Each row is followed by its class.
0.398 -0.169 0.230 1.095 0.917 0.998 0.671 0.672 -0.543 -1.227 0.527
 0.300 0.782 0.863 0.780 0.799 -1.603 0.200 0.299 -0.837 0.490 0.239
 0.714 0.874 -0.275 0.024 -2.104 -0.052 0.019 -1.298 1.152 1.305 0.005
 0.537 0.852 0.771 0.029 -0.845 1.171 -0.036 0.146 | Q
0.507 0.158 -0.271 1.109 -1.510 0.612 -0.372 1.492 0.447 1.149 -0.358
 -0.821 -0.440 -0.169 0.646 -0.380 -0.261 -0.095 0.236 -0.191 -2.845
 -0.539 -0.010 -1.073 -0.166 0.051 0.407 -0.598 0.809 -0.085 -1.834
 -0.823 -1.863 -0.795 -0.053 0.292 1.051 -0.314 -1.098 -0.320 -0.020 | K
-0.139 0.558 -1.555 -0.480 1.261 0.046 -1.764 1.005 0.155 0.230 0.537
 1.366 0.749 1.069 -1.958 0.331 -2.474 -0.007 0.281 -0.383 0.440 1.143
 0.533 0.529 0.808 -0.242 -0.276 -1.033 -0.479 -1.083 1.000 1.840 2.795
 1.024 1.684 -0.783 0.917 -0.180 0.490 -1.222 0.854 | Q
1.243 0.691 -0.136 1.379 0.695 1.258 1.701 -1.360 -0.489 -0.712 2.116
 0.051 2.356 -0.792 1.298 -0.128 -1.892 1.170 -0.181 -0.685 -0.566
 -1.861 -2.449 0.771 -1.562 0.274 0.200 0.888 0.959 -1.526 0.859 -0.280
 -0.305 -1.955 2.636 -0.822 0.013 -1.057 3.198 -0.847 -0.939 | Q
0.297 1.357 1.812 0.230 -0.739 1.138 1.390 -2.155 0.188 -0.572 0.531
 0.093 0.309 -1.342 0.124 -0.355 2.629 -0.636 -0.681 0.471 1.141 -1.503
 -2.981 -0.135 -1.473 0.495 0.122 0.989 1.308 0.307 -1.433 -1.688 -1.950
 -2.946 -0.296 -0.211 -0.819 0.740 1.060 0.910 -0.613 | M
0.657 0.430 1.312 0.980 -0.541 -3.179 1.595 -0.615 0.823 -1.721 0.726
 -1.531 0.226 -0.427 1.424 -0.914 -0.347 1.211 0.646 -1.096 0.702 -0.759
 -1.112 0.137 -0.310 -0.475 -0.507 -0.815 3.165 0.055 -0.147 -0.728
 -2.858 -0.226 0.971 2.221 0.090 -0.561 0.838 2.159 -1.097 | P
0.918 -0.532 0.775 -0.754 0.694 0.060 -0.453 -0.976 -0.356 -0.078 -0.136
 0.794 -0.541 -0.993 -0.541 0.562 0.252 -0.737 -0.300 1.309 2.242 1.024
 0.148 1.069 0.600 0.660 0.275 0.577 -0.796 0.706 0.086 0.362 1.693
 0.198 0.113 0.017 0.065 -0.045 -0.495 3.069 -0.593 | D
0.502 -0.581 0.783 0.160 -0.310 0.889 -0.250 -1.079 0.213 -0.834 -0.252
 -2.038 0.741 -0.024 -1.185 0.427 1.286 0.092 0.488 -0.111 1.020 0.253
 -0.230 0.661 0.632 -0.145 -0.983 0.063 0.561 0.175 -0.841 -0.506 -1.183
 -2.414 1.059 -1.614 1.176 0.213 0.207 0.796 0.835 | N
0.169 -1.023 0.505 -0.830 1.911 -0.202 0.012 -1.452 -0.700 -1.940 0.566
 0.936 0.959 -0.336 -1.028 0.424 0.525 -0.106 0.765 0.032 3.139 0.190
 -0.630 1.421 -0.568 1.700 0.591 0.908 -0.361 0.679 1.443 1.609 3.765
 0.799 1.102 0.634 -0.252 0.199 0.483 -0.023 0.024 | M
-0.071 -0.246 0.185 -0.698 -0.007 -0.230 -3.008 1.054 -0.359 0.232
 -0.251 1.318 -0.869 0.288 0.188 0.294 -1.085 -0.061 0.062 -0.182 -1.972
 0.473 1.808 1.157 0.708 0.244 -0.069 -0.820 -0.548 1.406 -0.630 1.297
 0.719 0.978 2.515 -1.381 2.043 -0.019 -1.091 -0.496 0.326 | K
0.408 -0.347 -0.830 0.371 1.165 -0.456 -0.876 1.713 0.063 0.205 0.656
 1.750 0.297 0.125 0.380 0.276 -2.022 0.618 0.088 -0.945 -1.049 0.358
 0.980 1.739 -0.423 1.074 -0.003 0.186 0.148 -0.458 0.904 1.142 2.814
 0.552 0.817 -0.811 0.282 -0.237 -0.054 -0.923 0.092 | Q
1.208 -0.135 1.664 -0.417 -0.042 1.385 1.364 -3.737 -0.788 -0.900 -0.198
 -1.621 1.345 -1.336 -1.364 0.138 3.424 0.808 -0.043 0.725 2.348 -1.330
 -3.017 0.368 -1.588 0.893 -0.242 1.459 1.003 1.153 -0.013 -1.550 -1.153
 -2.838 -0.278 -1.268 -0.096 1.912 -2.253 1.271 -0.209 | N
0.758 0.183 0.340 -0.732 3.253 -1.868 0.178 -1.600 -0.661 -0.940 0.712
 1.641 -1.026 -1.426 0.644 0.513 -0.794 -1.047 0.505 -0.436 5.511 0.985
 -1.057 0.713 -0.624 1.312 0.725 0.879 -0.820 0.059 2.276 1.918 6.878
 2.929 0.195 2.215 -2.300 -0.228 2.179 0.152 -1.373 | Q
0.413 0.249 -0.364 0.795 0.789 0.083 -1.156 -1.284 -0.647 -0.101 -0.102
 0.821 2.334 -0.943 1.477 0.421 -0.429 -0.141 0.728 -0.086 -0.724 0.550
 -0.373 0.662 -1.207 2.687 -0.793 0.576 0.101 1.328 1.068 0.945 3.207
 -0.389 0.232 1.077 -0.283 -0.344 0.296 0.447 -0.964 | Q
-0.518 -0.371 0.164 -0.583 -0.193 1.438 -0.353 -0.202 -0.212 -0.732
 -0.452 -0.908 0.444 1.767 -1.685 0.726 1.452 0.733 1.631 0.636 -0.534
 0.472 0.356 0.233 -0.083 0.499 -0.485 -1.543 0.250 0.990 -0.675 2.110
 2.083 -1.327 -1.035 -3.408 2.529 0.573 -0.170 0.159 2.042 | D
0.852 -0.033 0.764 1.160 0.013 1.304 -1.082 0.746 -0.137 0.687 0.542
 -0.109 0.321 1.176 -1.171 0.002 -0.020 0.559 2.955 -0.252 -1.443 -0.147
 1.664 0.736 0.892 -0.233 -0.436 -0.660 -0.249 0.284 0.038 0.440 -1.137
 -1.513 0.344 -0.758 2.923 -2.278 0.051 0.221 1.849 | D
1.235 -1.149 1.311 -1.811 0.497 0.602 -0.866 -2.539 -0.878 -2.416 -2.612
 -1.166 -1.811 -0.537 -2.256 0.751 2.296 0.355 1.847 0.407 3.907 -0.546
 -1.597 1.636 -0.459 1.544 0.355 -1.068 -0.924 3.280 0.213 0.083 2.028
 -0.299 0.118 -1.126 0.331 0.514 -0.717 0.334 0.065 | N
0.261 0.016 -0.200 0.188 1.493 0.065 0.436 -3.114 -0.200 -0.509 -0.174
 -0.801 0.097 1.142 -0.556 0.415 0.876 -0.153 -1.382 0.285 1.874 -0.141
 -0.815 -0.580 0.373 0.444 0.042 -0.142 -0.270 -0.081 0.497 0.128 0.626
 -0.409 -0.301 -2.599 -0.176 0.230 -2.230 0.508 -0.787 | N
-0.007 -0.149 -0.832 -0.309 0.192 -0.182 0.868 -0.573 -0.463 0.279 0.372
 1.422 0.965 -0.123 0.099 0.895 -0.924 -0.292 -1.721 -0.299 0.855 0.554
 -0.698 0.388 -0.151 0.185 0.482 -1.235 -1.161 -1.005 0.932 0.947 2.948
 0.069 0.808 -0.118 0.349 -0.998 0.077 0.120 -0.220 | Q
1.338 0.121 1.373 -0.494 1.014 -0.040 -0.558 -3.191 -0.183 -1.194 0.230
 -0.430 0.114 -1.442 0.207 0.280 3.320 -0.451 0.974 -1.025 2.562 -0.106
 -1.498 1.819 -0.859 1.544 0.141 1.049 -0.081 2.100 0.573 -0.129 2.345
 -1.258 -1.079 -0.612 -0.110 0.744 -0.895 0.668 -0.684 | N
-0.521 -0.133 -1.152 0.654 0.594 -0.079 1.112 0.853 -0.940 1.275 1.755
 2.218 -0.211 -1.555 0.798 0.367 -1.040 -0.541 -0.603 0.712 0.336 -0.417
 -1.594 -1.011 -1.312 1.011 -0.224 0.178 -0.084 -0.053 1.128 -1.185
 3.122 0.549 2.697 -0.435 -0.867 -0.833 1.232 -1.539 -0.325 | Q
-0.524 0.254 0.150 -1.545 -0.354 0.173 -0.467 1.206 0.346 1.206 0.223
 -0.652 -0.261 1.488 -0.418 -0.351 -0.809 0.836 -0.545 0.906 -2.656
 -0.384 2.049 -0.677 1.346 -1.245 0.469 -1.654 -0.373 -0.036 -2.070
 -0.157 -2.220 -1.182 -0.090 -0.786 0.002 -0.329 -0.431 -0.252 -0.190 | K
1.410 0.376 2.543 0.008 2.511 0.486 -1.293 -1.673 -1.458 -1.943 2.107
 -0.293 0.426 -0.112 -1.161 -0.273 1.815 0.371 1.297 -0.257 3.071 0.129
 -0.880 1.905 0.091 2.151 -0.754 3.921 0.795 1.064 1.198 -0.221 4.890
 -1.236 -0.527 -1.861 0.879 1.372 -0.156 -0.656 2.129 | N
1.113 -0.161 1.269 0.074 0.679 1.572 -0.273 -3.510 -0.846 -0.880 1.625
 -0.506 0.895 -1.462 -0.986 0.528 3.151 0.135 -1.392 1.336 0.519 -1.674
 -1.621 0.963 -0.419 0.491 0.532 -0.395 0.979 0.569 0.576 -1.509 -0.279
 -5.161 0.251 -3.925 3.037 1.138 0.729 0.005 1.141 | D
0.315 0.516 -0.973 0.995 -0.226 0.524 -0.147 1.206 -0.140 -0.345 2.026
 0.302 0.777 0.585 0.542 0.000 -2.638 0.365 -1.121 -1.575 0.169 -0.309
 0.497 1.019 0.103 -0.411 -0.162 0.251 1.288 -2.367 1.039 0.855 1.661
 -1.284 1.784 0.154 -0.257 -1.156 1.269 -0.709 -0.284 | Q
-0.582 0.216 1.768 -0.565 0.232 2.500 -0.314 0.267 0.100 1.597 1.998
 2.210 0.197 -1.147 0.239 0.405 -1.084 -0.932 -2.343 0.030 -0.691 0.501
 -1.207 0.044 -0.178 -0.500 0.462 0.017 -0.704 -1.221 0.828 -0.138 2.536
 0.463 0.041 -0.196 0.005 0.619 0.085 -1.207 -0.050 | Q
1.397 -0.006 -0.433 -0.157 0.872 -0.198 0.737 -0.023 1.055 -0.615 1.184
 -0.468 1.344 1.089 -0.919 0.385 -1.523 0.004 0.805 -0.510 0.929 0.413
 -0.340 0.437 -0.255 0.136 -0.374 0.009 0.359 0.455 0.587 0.554 1.274
 -0.123 0.575 -0.586 0.442 -0.951 0.966 0.370 -0.916 | Q
1.462 -0.480 1.514 2.054 -0.677 0.892 -0.631 -1.623 0.247 -0.902 -0.272
 -2.022 0.463 -1.340 0.222 0.745 1.579 0.790 -0.279 0.645 -0.574 -0.741
 -0.798 0.442 0.007 -0.291 0.039 1.465 0.546 1.160 -1.350 -1.494 -4.049
 -3.163 -0.093 -1.210 1.508 0.861 -0.195 0.484 0.095 | N
-1.696 -0.155 0.244 -0.712 1.140 -0.270 -0.402 1.653 -1.110 0.595 0.154
 -0.094 0.468 2.072 -2.804 0.024 1.783 -0.216 1.297 -0.352 0.769 -0.274
 -0.179 -0.110 1.425 1.590 -0.674 0.315 0.296 0.840 -0.355 1.255 2.091
 -0.168 -2.341 -3.217 1.729 1.315 -0.697 -1.200 3.626 | D
-0.480 0.321 -1.239 0.565 -0.256 0.317 -1.771 1.227 -0.037 1.365 1.310
 -0.869 0.274 -0.460 -0.496 0.147 -0.303 0.383 -1.101 0.085 -2.389 0.161
 0.589 -0.818 -0.166 -0.414 0.248 -0.675 0.370 -0.735 -0.709 0.299
 -1.049 -0.931 0.813 -0.601 1.804 -0.314 0.772 -1.438 0.195 | Q
-0.838 0.301 -1.871 -0.311 -0.574 -0.578 0.763 -0.361 -0.584 -0.041
 0.522 1.140 -0.157 0.119 0.004 0.214 0.948 -0.266 0.773 0.511 0.379
 -0.765 -1.674 0.648 -0.497 1.699 0.426 0.581 0.482 1.357 0.187 0.511
 1.121 -0.475 0.869 -1.115 -0.787 0.479 0.265 -0.599 0.783 | N
-1.246 -0.384 -0.462 -0.323 1.868 -0.903 -1.765 1.111 -0.413 0.759
 -0.387 1.262 0.665 1.257 -0.679 0.889 -0.481 -0.591 -0.294 -0.233 0.439
 1.527 2.118 1.122 1.066 0.032 -0.538 -2.295 -2.193 -0.142 0.182 2.302
 4.268 3.396 0.563 -0.639 0.805 -0.266 -1.106 -0.595 1.391 | K
-1.599 -0.366 -1.056 -0.394 -0.494 -0.371 0.914 0.578 -0.073 1.736 0.512
 2.203 -0.452 -0.108 0.241 0.214 -0.006 -0.408 -0.593 0.281 -0.900 0.353
 -0.569 -1.163 -0.097 0.114 0.457 -0.142 0.266 -1.168 0.232 0.520 2.130
 0.138 -0.260 -0.442 -1.134 0.213 0.443 -0.863 0.059 | Q
-1.066 -0.981 -1.337 -1.423 1.386 -1.897 -3.832 0.685 -0.704 0.208
 -2.136 2.842 -0.459 0.895 -0.961 1.252 -1.317 -1.405 0.374 0.144 2.501
 2.179 4.173 0.675 1.954 0.148 0.921 -0.994 -3.019 1.734 0.793 3.007
 4.622 4.781 0.187 0.806 1.232 -0.486 -2.860 -0.283 -0.630 | K
-1.793 0.401 -1.679 0.773 -0.604 0.351 2.161 1.847 -0.223 1.349 1.738
 0.258 0.686 0.900 -0.800 0.027 -1.967 0.587 0.179 -0.169 -1.982 -0.908
 -0.352 -0.973 -0.085 -0.595 -0.202 0.061 -0.476 -2.713 -0.272 -0.917
 -0.917 -0.284 1.248 -0.981 -0.365 -0.929 1.714 -1.099 0.094 | Q
-0.253 -0.258 0.370 0.393 0.178 1.183 -0.792 -0.586 -0.892 1.333 1.355
 0.200 1.227 0.626 -1.681 -0.014 -1.675 -0.142 -1.258 -0.265 -0.650
 -0.092 0.323 0.352 -0.178 -0.620 0.438 -0.627 0.013 -1.567 -0.918 0.090
 -0.090 -1.935 1.431 -1.184 2.012 -0.431 1.319 -0.559 -0.086 | D
0.662 0.198 0.304 0.549 0.141 -0.227 -0.046 1.517 0.021 -1.184 -0.208
 -1.581 -0.565 -0.036 2.323 -0.653 -0.946 0.374 0.143 -0.320 0.796
 -0.002 -0.337 -0.105 -1.542 0.048 -0.819 0.433 -0.759 -0.027 0.995
 0.222 -1.010 -0.123 0.632 2.568 -2.049 -0.375 -0.431 0.804 -1.761 | P
-0.686 0.053 -1.073 -0.246 0.056 -0.043 -0.517 1.178 -0.216 -0.024
 -0.283 2.091 1.006 -0.299 -0.908 -0.036 -1.333 -0.495 0.652 0.399
 -0.242 0.558 0.976 0.739 -0.034 0.335 0.369 -0.709 -0.639 0.679 -0.293
 1.174 1.601 1.504 0.005 -1.077 1.443 -0.051 -0.433 0.575 0.243 | D
0.635 -0.449 0.422 0.426 1.093 0.019 -0.175 -0.860 -0.009 -1.926 -0.797
 -1.361 1.303 0.519 -0.907 0.101 1.283 0.412 1.422 -0.161 2.644 -0.164
 0.254 1.392 0.418 0.764 -0.483 0.008 0.599 1.430 3.374 0.242 0.712
 -0.753 0.192 -1.333 1.959 0.609 -0.928 0.928 0.839 | N
-1.405 0.571 0.678 -0.212 -0.007 0.834 -0.715 1.806 -1.989 0.370 0.326
 1.157 0.170 1.431 -0.776 0.306 -1.016 -0.535 1.033 0.379 -1.769 -1.260
 0.804 -0.116 0.208 0.880 -0.451 0.077 0.336 0.019 0.029 1.008 2.187
 0.126 0.266 -1.890 1.751 -0.289 0.466 -0.868 2.362 | D
0.146 0.057 0.336 -0.610 -1.004 -0.766 1.325 -0.661 -0.095 -0.990 -0.853
 -0.608 0.874 0.390 -1.010 0.166 0.414 0.294 1.185 -0.794 3.075 -0.808
 -0.476 0.631 -0.237 0.724 0.772 0.003 -0.112 -0.465 -1.820 -0.217 0.793
 1.114 -0.397 0.288 -0.660 0.392 0.432 0.954 0.183 | M
-0.948 1.292 -1.066 -0.603 0.815 -1.702 -0.033 0.998 -0.180 1.347 0.581
 2.677 -0.956 -0.380 -0.022 0.687 -1.860 -1.238 -1.191 -0.028 0.784
 0.342 0.708 0.025 -0.361 0.118 0.236 -0.190 -0.976 -0.952 0.732 1.198
 3.800 2.703 0.286 0.687 -0.677 -0.557 -0.206 -1.572 -0.927 | Q
0.263 -0.333 -0.406 -0.402 0.158 0.309 0.130 -4.204 0.363 0.507 1.083
 0.866 -0.142 -2.504 -0.738 0.295 4.148 -0.651 -0.365 1.039 -0.233
 -0.584 -3.420 -0.282 -0.181 1.415 0.583 0.941 0.058 1.108 0.464 -1.123
 1.037 -2.344 -0.810 -2.454 -0.036 1.148 1.161 -0.223 0.726 | N

Each row is followed by its class. Each block has new classes.
0.003 -0.308 0.142 -2.279 0.196 -0.152 1.590 -0.994 2.130 -0.571 0.797
 0.126 -0.524 -1.227 5.540 -0.202 0.942 0.456 0.060 2.769 -0.800 -0.978
 -0.940 -1.157 -0.117 2.609 -0.668 -0.325 0.756 0.277 -1.353 -1.025
 1.255 -0.021 -1.909 -0.211 0.100 0.007 0.568 -0.292 -0.410 | <7>
0.970 1.633 -1.236 -0.765 -3.335 -1.918 2.280 -0.342 -1.236 0.312 -0.765
 2.809 0.438 1.447 -3.674 0.687 0.379 0.661 -0.662 0.324 -1.405 1.970
 -2.117 0.273 -0.286 0.764 -0.216 -1.958 -3.520 -0.380 -0.377 -2.559
 2.287 -2.277 -3.958 -0.442 -0.269 0.969 -1.936 -2.866 1.935 | <5>
0.757 -0.915 -0.640 0.467 -0.517 0.277 0.722 -0.150 0.242 -0.713 0.651
 -0.296 -0.996 -0.670 3.485 0.580 0.261 1.091 0.632 0.054 0.815 2.135
 -0.926 -0.459 -0.240 0.761 -0.863 -1.207 -0.852 0.898 -2.103 -3.553
 -2.592 0.427 -2.636 -0.106 0.450 -0.341 0.013 -2.107 -1.288 | <8>
1.690 -0.958 0.918 0.496 -0.288 1.288 0.004 -0.577 1.131 0.267 -0.276
 -1.433 -3.379 0.730 4.211 0.636 -0.582 0.824 -1.547 -4.813 -1.595 3.497
 -0.613 0.404 -0.747 0.517 -0.408 -1.263 -0.755 0.565 -0.752 -1.160
 -0.784 0.930 -6.324 0.461 1.960 -0.246 0.420 -1.731 -0.049 | <8>
-0.428 0.493 -0.322 1.845 -0.422 0.706 2.169 0.328 2.398 0.383 1.329
 0.235 -1.523 -1.763 1.376 -0.091 0.397 0.246 0.451 -0.451 -1.759 0.511
 0.284 0.610 -0.154 0.947 -0.591 0.573 1.488 -0.479 0.353 -0.880 -1.151
 0.488 0.678 0.463 -0.402 -0.340 0.529 2.836 -0.122 | <12>
-0.470 1.864 -0.435 -2.166 -1.025 -0.292 2.286 0.329 1.316 0.872 1.530
 -0.771 -2.177 0.367 -0.227 1.333 -0.512 0.593 0.151 -0.438 -2.772 0.701
 -1.036 1.030 -0.300 0.393 -0.670 0.004 0.587 -1.013 0.934 -3.281 -1.746
 -0.189 -2.829 0.441 0.442 0.148 -0.359 1.750 -0.232 | <12>
0.456 -1.569 0.623 -1.525 -0.194 0.531 0.522 -1.186 2.339 -0.747 2.426
 -0.099 -3.569 -0.361 3.870 -0.202 0.907 0.867 0.217 -1.705 -3.175 2.040
 -1.181 0.113 -0.242 0.128 -0.626 -0.728 0.291 0.036 -0.161 -0.115
 -0.690 0.572 -2.396 0.332 0.686 0.556 1.250 -0.073 -0.179 | <8>
